Each row has a class, written after it.
[ 10  30 -35  35  12  48  53 -64 -23  22 -31  91 -20 -41 -25   4  48 -13
  53  -1 -22  48 -19  23   7  27 -19  41  36 -31   3  25 -46  24  31  19
 -12  -8] => J425
[ 32  18 -11  13   0  60  65  52 -36 -18 -47  45 -39  -9 -21  -1 -70   8
   1 -53  20 -22  48 -37  -4  23 -47   5  -3  24 -12 -47  22  30  10  43
  -4 -55] => J490
[ 43  16   2  40  19  68  89  25 -26   6 -27  77 -37 -13 -55 -12 -22   4
   8 -28  33 -19  29 -70   3   3 -12   3  -4  36 -16 -29  17  52  -1   4
  -5 -34] => J141
[-14  28 -18 -19  25 -13  11 -18  16  56  33  38 -45 -30  18 -34 -32  -8
  21  31  25  -2 -52 -33 -12  10  -3 -14  -9 -27   4  15  34  22 -23   6
 -21   7] => J702
[-11   1  -5  27  14  71  32 -54 -12  17  -4  64 -28 -37 -19   4  43  38
  65  23 -11  81  -1  10  38  30 -28  17  19 -22 -14   9 -32  16  20  19
   5  -5] => J396
[ 11  20  21  24   9  72  64  20 -21 -23 -24  33 -43  -8 -30   3 -23  18
 -16 -34  35 -37  46 -34  18  -1 -34   0  -6  48  -7 -43  23  22  11  30
 -15 -47] => J477
[ 35  23  18  18   7  62  73  29 -23  25 -25  49 -45 -45 -49 -14 -49  12
  -5 -24  32 -13  25 -69   4  13 -25 -13 -12  34 -13 -25  28  44  -5  18
  -7 -48] => J396
[ 45  15 -42 -50  23 -11  24 -21  -6  46  40  52 -41 -26  32 -10 -54 -24
  55  25  13  14 -36 -32 -21  18 -20  -8 -19 -44 -32  41  13  36 -13  27
  19  44] => J141
[-20  36 -29  30  14  56  53 -53  -8  38 -32  91   8 -35 -38   5  48  12
  59  26  -5  60 -25  30   6  29 -24  36  27 -38   8  19 -19  21  14   4
 -10   2] => J652
[  5  32 -21  41  19  43  34 -53 -35   7  -7  68  -6 -44 -17  14  82 -18
  64  30 -11  54 -14  13  20  23 -18  34  22 -21   5  14 -39   7  18  15
   6  -5] => J805
[  0  13  22  29   4  88  45  36 -23 -18 -36  12 -34 -29 -34  13 -19  21
  -4 -37  37 -39  48 -40  -1   3 -31 -10  -3  46 -19 -67  26  15   6  18
 -27 -61] => J490
[-16   7 -25  33  15  62  41 -51  -2  18 -14  86 -26 -30 -25 -16  69  26
  57  14 -10  90  -3  22  40  33 -31  30  10 -15  -2   2 -55  12  33   9
  12   3] => J904
[-25   6   4  30   4  41  14 -63  -1  12 -11  17  -8 -43  -7  -9  45   5
  46   3 -25  41  -5  46  22  23 -26  29  19   2 -15   6 -13  -9  26  -6
  10  15] => J425
[ -6  24 -31  21  23  59  67 -39 -19  17 -21 109 -41 -30  -2  17  49  27
  69  15   4  78   1   3  27  26 -29  23   2 -28  -4  14 -38  11  38  38
  15  -8] => J332
[-23  21 -17  33  15  54  39 -59 -14  29 -10  67 -10 -29 -12  18  87 -11
  39  25  -4  67 -13  14  12  23 -17  18  32 -27   6  -7 -42  10  28   8
 -27 -12] => J702
[ 37  19   2  16  21  71 108  18 -18   4 -34 106 -41 -17 -40   2 -28   6
  18 -31  41  17  31 -74  -4  12 -19  -8 -14  29 -17 -31  20  46   4  17
  -3 -40] => J652
[ 33  28 -45 -55  34 -10  36 -18   0  72  35  83 -39 -34  33   2 -45 -17
  72  35  29  30 -38 -56  -8  25  -6 -13 -30 -43 -22  38  12  29  -2  29
  23  40] => J332
[ 24   8 -26 -37  35  20  11  -9  -1  46  39  54 -33 -37  23 -11 -55  -3
  67   8  20  -6 -34 -39  -2   3  10 -17 -28 -14  -5  30  -3  28 -34  -2
   1  12] => J490
[-20   5  -9  25   9  71  30 -54   4  10  -3  74 -28 -28 -18 -10  71  25
  59  17  -3 105   1  13  51  34 -27  26   9 -10 -13  -3 -46  19  31  11
  19   8] => J904
[ -5  42 -34  37   6  41  55 -57 -10  38  -9  65 -11 -43 -19   0  61  -8
  48   9  -7  71 -13  31   6  39 -37  32  30 -21   7   7 -60  20  31  13
 -11 -17] => J904
[ 38  11 -30 -39  29   2  32  -8   3  36  28  74 -39 -18  16 -25 -69   1
  48  -2   8   5 -29 -39  -9  26  -4   5 -25 -17 -27  25  14  50 -17  18
  16  30] => J425
[-36  18 -20  17  -1  39  54 -54   0  16 -15  47  -2 -20   1  -4  16  16
  49   0 -18  82   5  43   1  34 -62  30  28 -18 -12   4 -18  12  31  14
   1   9] => J652
[-11  23 -37  38   7  51  28 -48 -30  24 -33  48  -5 -36 -19  20  61   3
  57   7  -7  43 -12  25   6  29 -34  25  39 -29   4  -4 -49   6  29  17
 -12 -22] => J490
[ 30  13  -2  19  11  78  82  28 -36   7 -39  73 -40 -30 -42   1 -44  11
   9 -45  30 -20  27 -70   0   9 -28 -10 -10  43 -13 -44  10  39   4  23
 -18 -57] => J490
[-14  -2 -15  11  17  64  54 -53 -30   5 -16  85 -38 -31 -12   5  58  31
  80  15  -2  79   4   4  37  28 -26  21   7 -23  -7   7 -39  11  31  21
  12  -9] => J336
[ -9  33 -24  36  19  68  49 -72  -9  35 -37  94 -10 -52 -46  -6  43  13
  62  11 -15  49 -36  36  19  24 -19  41  27 -24  10  32 -23  21  19   7
  -9   4] => J425
[ 20   7  22  21  14  78  78  23 -27   9 -17  61 -40 -10 -46  -7 -12  17
  -9 -17  37 -12  29 -67  13   2 -10 -17 -18  47  -9 -40  32  36  13  20
 -22 -46] => J702
[ 32  36 -36 -47  24   2  31  16  16  70  31  83 -33 -24  20 -10 -49   4
  50  20  25  43 -24 -66 -24  34   2  -3 -38 -35 -16  26  16  55 -13  29
  10  15] => J332
[ 45  17 -23 -40  44  10  27 -20  12  33  38  83 -39 -31  22 -17 -53 -18
  52   0  16   2 -36 -39  -6   9  21  -5 -32 -14 -13  40   3  41 -34   1
   8  23] => J425
[  4  39 -28 -21  23 -21   9  -2  17  75  27  55 -32 -43  15 -17 -28  -6
  54  31  17   8 -47 -46 -23  20  11  -1 -20 -40  -1  15  41  17 -24  14
  -6   7] => J332
[  8  16 -20 -29  23 -20   0 -35  19  52  38  53 -44 -45  26 -17 -32  -4
  52  18  -4  12 -68 -31 -21  22  20  -7 -11 -33 -22  19  28  24 -35   4
 -13  18] => J425
[ -6   5 -21  27  15  71  37 -49 -25  -5 -18  91 -25 -40 -14   2  63  18
  80  24 -12 101  -4   5  29  36 -44  28  12 -22 -18  14 -30   9  30  28
  15  14] => J805
[-11  30 -16  34  13  57  47 -74  -3  47 -29  67  -6 -53 -35  -1  42  11
  63  11 -22  53 -37  38   2  27 -18  38  31 -26   9  23 -21  18  18   3
 -14   3] => J425
[ 46  21  -8  24   7  44  86  49 -29 -25 -41  38 -41  17 -15 -19 -63   2
 -18 -44  16 -20  61 -31 -13  18 -33  13  -5  18 -13 -32  27  40  11  33
   4 -43] => J141
[-14  -2 -29  34  16  74  48 -47 -22   5 -34  74 -36 -33  -7  16  47  32
  71  -2  -7  71   3  11  30  31 -39  18  24 -17  -8 -11 -52  10  32  18
   9  -8] => J490
[ 38  20 -26 -43  28   5  35 -13   8  49  27  72 -44 -21  18 -16 -55   8
  46   0   9  25 -37 -49 -17  30   4   1 -28 -25 -22  18   9  61 -19  19
  15  21] => J425
[ 22   7  27  41  13  65  64  22 -22 -29 -19  13 -40   8 -30   3  -2  12
 -10 -24  33 -32  55 -49  14  -5 -12   0  -7  44 -24 -61  29  31  11  14
   6 -36] => J141
[ 35  22 -24 -55  37  20  13 -22  17  48  48  75 -41 -23  13 -18 -57 -18
  43  14  20   1 -31 -44  15   1   9  -7 -36 -13   2  49   6  47 -31  11
   4  24] => J477
[ 39  29   5   1   7  59  72  41 -31 -25 -27  59 -27 -11 -11   2 -55  -1
   8 -26   9   4  38 -36 -15  31 -40   7 -12  24 -24 -35  35  30  -4  52
 -13 -55] => J805
[ 31  17 -16 -44  46  12   6 -29  17  38  45  68 -36 -36  20 -19 -39 -17
  53  15  20  -8 -45 -33   1   0  28  -9 -35 -13 -15  41  11  33 -39  -2
   5  23] => J425
[ -2  21  39  26  11  63  62  14 -16 -12 -27  52 -26  -8 -50   6   9   9
 -23  -9  41 -27  34 -57  11  -9   1  -2 -15  40 -11 -57  36  23   6   8
  -6 -46] => J652
[ -8  15 -22  -9  21 -18 -34 -14  12  52  30   0 -32 -43  15 -15 -13  -1
  42  31  14 -33 -52 -26 -10   9  17 -14  -5 -24  -9   1  31   5 -37  -8
 -11   1] => J490
[ 10  15  29  40  10  61  54  20 -20 -21 -15   8 -31  -8 -41   8   5  11
 -19 -18  33 -46  43 -43   1 -11 -17   2   5  45 -26 -67  40  29   1  17
 -12 -49] => J141
[ 20  21 -20 -57  10   7  22  -1   5  50  36  46 -38 -14  31 -22 -63  14
  32   3  15  34 -21 -38 -12  29 -27   3 -37 -30  -8  31   6  52 -10  36
  14  28] => J477
[-15  -1 -24  18  13  79  37 -56 -12   3 -21  94 -41 -22  -4  -2  43  33
  70  11 -12  92  -4  16  61  33 -37  28  16 -24  -8  25 -38  18  30  26
  17  18] => J477
[-20   7  -3  21  -2  46  20 -60   2  37   0   8  -2 -44 -16  -2  21  15
  55   9 -26  71   0  28  18  38 -52  17  24  -7 -16  -4 -15   7  23   5
  -2   6] => J396
[ 50   1  16   0   9  58 114  27 -45 -13 -34  71 -48   1 -26   3 -38  10
  13 -35  44  15  59 -87  11  18 -21  -9 -22  33 -13 -33   5  42  33  26
  18 -31] => J336
[-11  26 -22  28  14  40  45 -52 -38  21 -14  53 -19 -39 -27   9  76  -6
  52  21   2  36   1   5  20   9  -3  25  22 -25  21  15 -44  15  33   2
  -7 -19] => J336
[ 18  12 -19 -55  19  -2  26 -19   7  56  34  63 -49 -22  35 -28 -47 -16
  23  38  26  33 -34 -48 -10  24 -18 -16 -25 -34 -22  33  12  37   4  31
   7  35] => J702
[  1  11 -21 -33  27 -24   0 -21   3  51  42  36 -46 -42  12 -26 -16  -6
  54  38  21  -5 -42 -51  -6   9  25 -14 -16 -33  -8  24  30  16 -27  -5
 -10   8] => J336
[ -5  14 -10 -23  29 -16   4 -20  11  62  43  43 -43 -24  24 -29 -18  -5
  29  47  18  -6 -57 -41  -2  12  20 -17 -10 -26  -7  12  30  22 -32   5
 -11   4] => J702
[ 25  24   2  11   9  57  88  49 -17 -36 -34  74 -32  13 -16  -5 -65  11
 -12 -44  30   7  64 -40   1  21 -28   7 -15  25 -16 -39  35  40   7  25
   5 -39] => J652
[-11  10 -31  27  11  68  44 -40 -15   9 -11  89 -32 -33 -12 -13  37  37
  73  10 -15  88  -3  35  45  39 -41  30   9 -19  -8   9 -41  11  29  24
  15   3] => J904
[  8  23 -34 -28  26 -14  14 -29  14  57  36  40 -49 -35  27 -20 -41  -2
  54  19  14   3 -52 -26  -2  17  -9  -2  -1 -37  -2  33  28  26 -34  20
  -2  19] => J477
[-17   0 -17  28  19  63  51 -57 -14  -5 -13 100 -26 -19 -11  11  53  26
  74  16  -7  87   3  15  38  22 -22  26  11 -24  -8   5 -27  10  29  11
  21  17] => J652
[  0  14  27  34   3  73  56  25 -30 -10 -33  10 -34 -24 -39  14  -9  19
 -14 -36  36 -34  49 -48   3   7 -40  -6  -1  57 -20 -83  21  18  17  18
  -6 -63] => J490
[ 29  11 -38 -44  16   9  18  10  -6  46  27  53 -34 -23  25  -6 -61  11
  55   0  15  21 -28 -49 -22  31 -17  -8 -25 -28 -22   8   1  53 -19  31
   9  11] => J490
[-13  25 -24  43  11  49  33 -50 -34  23 -19  41   2 -42 -17  32  79  -9
  53   2   0  34  -4  19   5  22 -28  25  36 -18   6 -18 -61   3  26   4
  -8 -23] => J490
[ 26  15 -20 -49  45  12  11 -14  16  26  55  77 -28 -16  19  -9 -48 -18
  60  25  33  -3 -26 -39  10  -5  25 -14 -42 -18 -14  43  19  33 -36  -7
  13  37] => J652
[  8  24  39  31   9  60  36  34 -16  -5 -11  23 -29 -31 -37  17  24   5
  -8  -2  46 -38  46 -59  11 -10   5  -6 -20  47 -17 -55  48   3  13  21
  -6 -52] => J332
[  3  32 -41  53  19  55  69 -52  -7  37 -39  86 -12 -32 -36   1  52   9
  61  15  -3  63 -21  16  -2  35 -36  34  37 -34   1  14 -39  31  22  -1
  -9   9] => J141
[-18  -5 -21  11  17  64  56 -39 -32  -8 -26  91 -33 -28 -15   8  46  33
  69  11   0  75  10   4  39  24 -33  19  12 -21  -7   2 -38  12  33  15
  13   0] => J336
[  7  32 -21  45  16  34  52 -56 -26  14 -24  70  -6 -33 -21   7  76 -13
  51  26  -7  72 -12   8  16  30 -22  33  28 -20  12  23 -49  14  25   6
  18   2] => J805
[ -4   5 -21  30  19  69  55 -63 -12  -1 -29 104 -40 -32 -15   1  47  29
  66  -3 -16  86 -11  15  32  32 -22  30  13 -21 -11  12 -33  19  32  19
  11  10] => J425
[-17  30 -27  37  18  66  66 -54 -12  45 -29  98 -17 -41 -29   0  53   8
  49  24   3  69 -25  16  10  32 -36  25  33 -30  13  13 -31  26  27  16
 -21  -5] => J702
[-10  -2 -29  11  16  61  59 -46 -32   2 -17  95 -43 -34 -16   5  38  27
  78   9  -7  74   7   0  33  28 -33  20  14 -22  -9   7 -39  16  35  18
   4  -5] => J336
[-16  11 -10  29   7  40  33 -49 -16   4 -15  32  -3 -29  -3  -6  45   5
  60  19 -18  70   1  25  20  40 -57  28  17  -1 -20  -1 -24  -1  29  14
  16  13] => J805
[ 31  17   5  22  24  65 108  18 -25   3 -28 103 -34  -9 -38  -6 -27   9
  18 -30  41   3  30 -69   7  10 -13   0 -17  30 -13 -27  15  47   1  14
   5 -34] => J652
[  1  15  38  23   1  80  31  26 -10 -17 -19  14 -31 -18 -44   0  -8  13
 -24 -24  32 -38  47 -41  22  -9 -17   3 -12  51  -6 -45  38  22   7  17
 -19 -39] => J477
[-31  12  -7  23   0  35  33 -56   5  12  -6  36  -5 -19   1  -2  34  17
  51  13 -16  80   3  36  11  32 -41  24  17 -12 -13  -1  -8   4  27   7
  12  10] => J652
[-11  -7 -24  23  11  68  34 -54 -32   1 -16  75 -27 -33  -2  15  43  20
  78   5 -11  67  -4  16  39  27 -37  21  21 -19 -17   2 -43   3  31  26
  14   0] => J490
[-21   7 -24  30   1  41  46 -58  -3  19  -8  13 -10 -19   3   2  20   9
  58  -6 -31  67  10  43   0  34 -62  30  38 -15 -22  -9 -18  12  28   6
  -1  14] => J141
[ 24  25 -28 -47  22   2  23  16  -4  28  37  51 -27 -22  24 -10 -56   8
  45  14  17  37 -22 -46 -27  31 -28  -6 -33 -21 -23  17  12  46 -22  24
  12  25] => J805
[ 37  17 -29 -55  29  -4  27 -24  -9  45  32  66 -25 -43  27 -12 -43 -23
  66  39  21  27 -48 -42 -17  23 -28 -10 -22 -33 -29  49  10  26 -18  30
  19  45] => J805
[ 17  21  32  29  13  71  56  29 -29 -22 -24  37 -27 -26 -39   4   3   8
  -4  -7  33 -14  39 -61  11   8 -22  -4 -17  55 -23 -57  32  27   3  18
  -2 -43] => J805
[ -3   7  29  25  -1  89  49  31 -26 -20 -39  24 -28 -23 -44  13 -23  28
 -10 -31  37 -39  40 -44   2  -4 -28  -8  -4  45 -17 -62  30  15  10  24
 -30 -56] => J490
[ 30  23   2   3  14  60  99  36 -21 -16 -38  76 -30   0 -15   5 -62   7
   0 -37  23  -6  48 -33 -11  19 -24   3 -12  17 -15 -38  36  31  -3  31
  -6 -45] => J652
[-15  16 -13 -26  19 -25   6 -19  10  65  48  26 -41 -31  37 -28 -25  -4
  35  34  12   2 -56 -28 -27  16  -3 -11  -5 -37  -9   9  31  16 -28  16
 -23   6] => J702
